Below are the code and all the weights of a small trained network. Each question names an input and a target symbol and asks about switching units off, where a switched-off unit gives its printed mean instead of its output.

import numpy as np


def w(rows, s, z=0):
    codes = np.array(rows[::2]) - 128.0
    scale = np.full(codes.shape[1], s)
    scale[-1] = z or s
    return codes * scale


def f(y):
    return np.maximum(y, 0)


def softmax(a):
    e = np.exp(a - a.max(-1, keepdims=True))
    return e / e.sum(-1, keepdims=True)


def log_softmax(a):
    a = a - a.max(-1, keepdims=True)
    return a - np.log(np.exp(a).sum(-1, keepdims=True))


def net(x, mask):
    ids = ['ΛΞΣΦΩαβδζημπψ'.index(c) for c in x.split()]
    T = len(ids)
    res = E[ids] + P[:T]
    r = res
    for j in range(2):
        rows = slice(2 * j, 2 * j + 2)
        q, k, v = (r @ M[0][rows].T for M in (Q, K, V))
        z = softmax(np.where(np.tri(T) > 0, q @ k.T / 2**0.5, -1e9)) @ v
        o = O[0][rows]
        res = res + np.where(mask[j], z, o[:, -1]) @ o[:, :-1]
    y = f(res @ A[0][:, :-1].T + A[0][:, -1])
    res = res + np.where(mask[2:18], y, B[0][:, -1]) @ B[0][:, :-1]
    return log_softmax(res[-1] @ U[:, :-1].T + U[:, -1])


Q, K, V, O, A, B = {}, {}, {}, {}, {}, {}
E = w([
[123,192,75],'Λ',
[249,145,166],'Ξ',
[143,158,128],'Σ',
[149,239,176],'Φ',
[112,187,107],'Ω',
[153,217,147],'α',
[158,140,133],'β',
[206,32,139],'δ',
[28,180,53],'ζ',
[229,159,160],'η',
[36,110,52],'μ',
[144,37,124],'π',
[144,156,101],'ψ',
],0.017)
P = w([
[61,127,152],'0',
[254,199,60],'1',
[33,140,151],'2',
[228,166,71],'3',
[18,149,149],'4',
[221,146,77],'5',
],0.0089)
Q[0] = w([
[59,225,237],'h0',
[141,125,72],'h0',
[52,35,149],'h1',
[116,218,254],'h1',
],0.013)
K[0] = w([
[122,214,223],'h0',
[142,156,99],'h0',
[162,53,183],'h1',
[182,254,229],'h1',
],0.016)
V[0] = w([
[99,54,50],'h0',
[57,170,127],'h0',
[89,254,232],'h1',
[110,135,60],'h1',
],0.0092)
O[0] = w([
[122,114,15,97],'h0',
[133,81,145,243],'h0',
[2,177,59,255],'h1',
[120,177,103,238],'h1',
],0.0082,0.0054)
A[0] = w([
[156,117,170,12],'n0',
[119,145,143,137],'n1',
[94,75,205,230],'n2',
[68,39,150,94],'n3',
[208,192,143,98],'n4',
[104,177,66,79],'n5',
[138,125,104,200],'n6',
[131,192,104,157],'n7',
[132,162,114,156],'n8',
[155,208,175,148],'n9',
[181,186,176,255],'n10',
[140,216,92,158],'n11',
[190,162,124,153],'n12',
[108,75,91,27],'n13',
[195,175,108,156],'n14',
[159,254,163,76],'n15',
],0.014,0.0059)
B[0] = w([
[109,141,135,129],'n0',
[140,134,123,149],'n1',
[107,116,254,151],'n2',
[211,153,105,143],'n3',
[130,62,126,158],'n4',
[130,178,108,243],'n5',
[164,100,121,164],'n6',
[128,87,127,225],'n7',
[131,102,128,183],'n8',
[65,109,84,175],'n9',
[53,112,32,174],'n10',
[121,71,135,252],'n11',
[137,190,162,157],'n12',
[133,138,194,137],'n13',
[146,196,166,174],'n14',
[240,181,195,201],'n15',
],0.024,0.016)
U = w([
[174,51,99,174],'Λ',
[83,165,137,114],'Ξ',
[85,127,54,171],'Σ',
[177,198,125,140],'Φ',
[113,142,139,84],'Ω',
[101,184,158,137],'α',
[132,49,166,81],'β',
[112,201,184,2],'δ',
[85,39,142,133],'ζ',
[110,6,89,62],'η',
[137,49,166,104],'μ',
[95,128,147,154],'π',
[95,84,145,166],'ψ',
],0.015,0.0072)

Each question gives the input, a string of symbols that net reads in full, and the target symbol t.
The units are the heads (2 rows each of Q, K, V and O) and the neurons (one row each of A and B). Each row of codes is followed by its name. A weight is (code - 128) times the scale printed after its matrix; where a second scale follows, it is the last column's (O, A, B and U).
mask holds one flag per unit, heads first, then neurons. A switched-off unit (its flag False) gives its mean, the last column of its rows in O or B, instead of its output. The means were averaged over made-up inputs and are rounded, as every weight is.
A unit's drop is (log p(t) with every unit on - log p(t) with that unit switched off) / (log p(t) with every unit on - log p(t) with every unit switched off).
The circuit of an input: a set's keep is (log p(t) with only the set's units on - log p(t) with every unit switched off) / (log p(t) with every unit on - log p(t) with every unit switched off). Starting from the 12 units with the biggest drops (on a tie, the unit counted first), units are removed one at a time, each time the one whose removal leaves the highest keep (on an exact tie, the one counted first), for as long as the keep stays at least 0.8.
circuit, biggest first: the units of the circuit, biggest drop first
most important unit: the unit with the biggest drop
k most important neurons: the k neurons with the biggest drops, biggest first
heads that matter: for each layer, one digit per head in row order, 1 if its drop is at least 0.15 and else 0, layers parted by /
drop of u: that unit's drop, to one decimal
input Σ ζ Φ ζ ψ, target δ: heads that matter => 11
input ζ Φ μ ζ ζ, target δ: circuit, biggest first => (h0; n2)
input β ζ Ω β π, target μ: circuit, biggest first => (n2; h1)
input Σ η β ζ, target Φ: 2 most important neurons => (n5; n4)
input β μ ψ, target η: 4 most important neurons => (n15; n5; n14; n12)
input Ξ ζ μ ψ β π, target Φ: circuit, biggest first => (n11)
input ζ μ ψ, target η: 3 most important neurons => (n15; n14; n5)
input Φ β ζ Φ Σ, target δ: circuit, biggest first => (h0; n2)
input ζ Σ ζ Σ Λ, target Λ: circuit, biggest first => (n14; n10; n2)
input Φ ψ Ω, target δ: 4 most important neurons => (n2; n10; n15; n4)
input Φ ζ Ξ Φ Σ ζ, target Λ: heads that matter => 01
input β ζ μ ζ ζ, target Σ: heads that matter => 00
input Φ ζ Σ, target δ: heads that matter => 11
input β ζ Ω Φ ζ δ, target Φ: 2 most important neurons => (n14; n12)
input π Σ η μ ψ ζ, target Φ: 4 most important neurons => (n14; n9; n12; n10)
input ψ ζ ζ ζ ζ π, target Φ: 2 most important neurons => (n11; n12)
input β β μ, target Φ: heads that matter => 00
input ζ μ Σ Φ ζ, target δ: circuit, biggest first => (h0; n10)
input β β Φ β μ, target δ: circuit, biggest first => (n11; n2; h0)
input ζ π ζ ζ β ζ, target η: 3 most important neurons => (n15; n11; n7)
input ζ μ ζ ζ ζ ζ, target η: circuit, biggest first => (n15; n14)
input ζ π ψ ζ, target Λ: most important unit => n10
input ζ ζ β ζ ζ, target Σ: 2 most important neurons => (n15; n5)
input ζ Σ ζ Φ β, target δ: 2 most important neurons => (n11; n2)
input Σ Σ β, target ζ: 4 most important neurons => (n5; n15; n14; n12)
input Ω ψ β, target ζ: drop of n14 => 0.6
input Φ μ Ω, target δ: drop of h0 => 3.0
